[[114 150]
 [124 135]
 [112 125]
 [112 150]
 [119 145]]
|
[114 135]

[[128 135 113 122]
 [129 145 128 151]]
|
[128 145]

[[117 116 132 149]
 [116 107 124 105]]
|
[117 107]

[[131 132 150 137 136]
 [136 134 157 141 137]]
|
[131 134]

[[143 102]
 [135 113]
 [135 107]]
|
[143 113]

[[118 155 132 122 129]
 [119 140 103 151 133]
 [146 115 112 151 151]
 [127 128 147 105 102]]
|
[118 140 112 105]

[[113 143]
 [147 139]
 [158 111]]
|
[113 139]

[[151 153 137 149]
 [111 141 132 137]]
|
[151 141]

[[154 107 133]
 [115 120 149]
 [138 136 126]]
|
[154 120 126]
---
[[156 105 119 124 116 120 130 111 119 143 116 134]
 [139 127 155 107 131 137 142 124 124 129 127 137]]
|
[[134 116 143 119 111 130 120 116 124 119 105 156]
 [137 127 129 124 124 142 137 131 107 155 127 139]]

[[146 150 104]
 [115 121 151]
 [144 142 107]
 [133 157 143]
 [125 145 147]]
|
[[104 150 146]
 [151 121 115]
 [107 142 144]
 [143 157 133]
 [147 145 125]]

[[101 112 102]
 [155 126 145]]
|
[[102 112 101]
 [145 126 155]]

[[133 136 140 130 126 127 129 116 131 126 130 123 132 133 103]
 [132 133 132 132 128 128 130 121 129 132 136 122 124 115 116]
 [125 119 126 129 133 132 134 113 135 131 138 144 139 126 119]]
|
[[103 133 132 123 130 126 131 116 129 127 126 130 140 136 133]
 [116 115 124 122 136 132 129 121 130 128 128 132 132 133 132]
 [119 126 139 144 138 131 135 113 134 132 133 129 126 119 125]]

[[142 135 121 145 133 122 122 140 145]
 [138 129 121 148 150 127 132 127 158]
 [144 134 122 144 136 121 117 141 140]
 [141 134 120 144 131 122 122 139 144]
 [137 134 133 142 129 131 120 140 141]
 [149 136 112 147 143 113 116 141 143]]
|
[[145 140 122 122 133 145 121 135 142]
 [158 127 132 127 150 148 121 129 138]
 [140 141 117 121 136 144 122 134 144]
 [144 139 122 122 131 144 120 134 141]
 [141 140 120 131 129 142 133 134 137]
 [143 141 116 113 143 147 112 136 149]]

[[119 129 129 128]
 [121 135 135 135]
 [124 129 129 133]
 [130 129 129 132]
 [130 129 129 131]
 [128 132 131 136]
 [132 113 114 103]
 [128 133 133 137]
 [126 127 127 133]
 [124 132 132 143]
 [139 132 132 135]
 [134 137 137 137]]
|
[[128 129 129 119]
 [135 135 135 121]
 [133 129 129 124]
 [132 129 129 130]
 [131 129 129 130]
 [136 131 132 128]
 [103 114 113 132]
 [137 133 133 128]
 [133 127 127 126]
 [143 132 132 124]
 [135 132 132 139]
 [137 137 137 134]]
---
[[136 121 140]
 [124 139 136]
 [140 145 144]
 [105 124 143]
 [134 127 135]]
|
[140 139 140]

[[129 102 112]
 [136 156 120]
 [103 135 141]
 [142 123 132]]
|
[112 156 103]

[[112 120 126 151 134]
 [112 129 134 144 145]]
|
[134 144]

[[118 118 121 131 127]
 [116 110 116 130 126]
 [109 117 118 128 128]
 [104 102 109 135 126]]
|
[127 130 118 102]

[[104 118]
 [136 131]
 [143 134]]
|
[118 136]

[[140 158]
 [116  98]]
|
[158 116]
